Below is a small trained network, with its code and all its weights. Each question gives an input and a class and asks what happens when units are switched off, that is, made to give their printed mean instead of their output.

import numpy as np


def w(rows, s, z=0):
    codes = np.array(rows[::2]) - 128.0
    scale = np.full(codes.shape[1], s)
    scale[-1] = z or s
    return codes * scale


def f(y):
    return y / 2 * (1 + np.tanh(0.7978845608 * (y + 0.044715 * y**3)))


def log_softmax(a):
    a = a - a.max(-1, keepdims=True)
    return a - np.log(np.exp(a).sum(-1, keepdims=True))


def net(x, mask):
    res = np.array(x, float).reshape(1, 5) / 4 @ E
    y = f(res @ A[0][:, :-1].T + A[0][:, -1])
    res = res + np.where(mask, y, B[0][:, -1]) @ B[0][:, :-1]
    return log_softmax(res[-1] @ U[:, :-1].T + U[:, -1])


A, B = {}, {}
E = w([
[111,139,189,136,251],'x0',
[212,140,79,144,159],'x1',
[57,70,18,120,162],'x2',
[156,51,188,80,128],'x3',
[147,236,131,31,169],'x4',
],0.012)
A[0] = w([
[152,77,16,151,11,163],'n1',
[100,2,163,96,183,210],'n2',
[145,98,239,140,81,246],'n3',
[15,246,215,190,177,252],'n4',
[112,227,84,135,242,121],'n5',
[10,178,138,142,121,142],'n6',
[138,128,195,121,49,121],'n7',
[228,148,244,133,68,129],'n8',
[37,143,102,73,84,247],'n9',
],0.0085,0.0044)
B[0] = w([
[105,146,54,189,96,250],'n1',
[142,9,111,156,189,205],'n2',
[158,87,153,167,102,205],'n3',
[104,168,161,136,131,232],'n4',
[136,173,135,105,150,214],'n5',
[54,131,164,87,123,174],'n6',
[143,91,138,125,56,173],'n7',
[166,135,157,128,106,217],'n8',
[108,102,109,56,102,193],'n9',
],0.014,0.013)
U = w([
[113,64,177,184,253,99],'0',
[4,138,168,56,143,131],'1',
[90,86,65,40,134,41],'2',
[178,208,108,68,239,254],'3',
[123,199,192,169,164,9],'4',
[179,114,190,129,68,192],'5',
[80,150,33,165,87,163],'6',
],0.014,0.0038)

Each question gives the input, the list of numbers given to net, and the class t.
The units are the neurons (one row each of A and B). Each row of codes is followed by its name. A weight is (code - 128) times the scale printed after its matrix; where a second scale follows, it is the last column's (A, B and U).
mask holds one flag per neuron, in row order. A switched-off neuron (its flag False) gives its mean, the last column of its row in B, instead of its output. The means were averaged over made-up inputs and are rounded, as every weight is.
A unit's drop is (log p(t) with every unit on - log p(t) with that unit switched off) / (log p(t) with every unit on - log p(t) with every unit switched off).
The circuit of an input: a set's keep is (log p(t) with only the set's units on - log p(t) with every unit switched off) / (log p(t) with every unit on - log p(t) with every unit switched off). Starting from all 9 units, units are removed one at a time, each time the one whose removal leaves the highest keep (on an exact tie, the one counted first), for as long as the keep stays at least 0.8.
circuit, biggest first: the units of the circuit, biggest drop first
most important unit: the unit with the biggest drop
top k neurons: the k neurons with the biggest drops, biggest first
drop when u is switched off: that unit's drop, to one decimal
input [-5,8,-2,3,-8], class 6: most important unit -> n1
input [-3,7,-2,-7,2], class 3: circuit, biggest first -> [n5; n7]
input [-2,7,6,8,-4], class 0: top 2 neurons -> [n2; n9]
input [8,0,-6,3,7], class 4: top 2 neurons -> [n4; n3]
input [4,2,-2,-8,-3], class 4: top 2 neurons -> [n4; n9]
input [4,4,-5,-4,-5], class 4: top 4 neurons -> [n2; n7; n9; n4]
input [-5,-6,2,8,6], class 2: circuit, biggest first -> [n9; n4]
input [4,2,-5,-4,-6], class 4: top 4 neurons -> [n2; n4; n9; n7]
input [-5,4,5,-8,8], class 3: top 3 neurons -> [n5; n7; n3]
input [3,-8,-4,-5,-5], class 1: top 2 neurons -> [n6; n4]
input [4,-8,-2,2,-1], class 0: top 2 neurons -> [n2; n3]
input [1,-6,-1,8,-8], class 0: drop when n2 is switched off -> 6.4
input [-7,-6,-1,6,-8], class 6: drop when n8 is switched off -> -0.1
input [-4,-1,-6,-8,4], class 4: drop when n4 is switched off -> 0.5
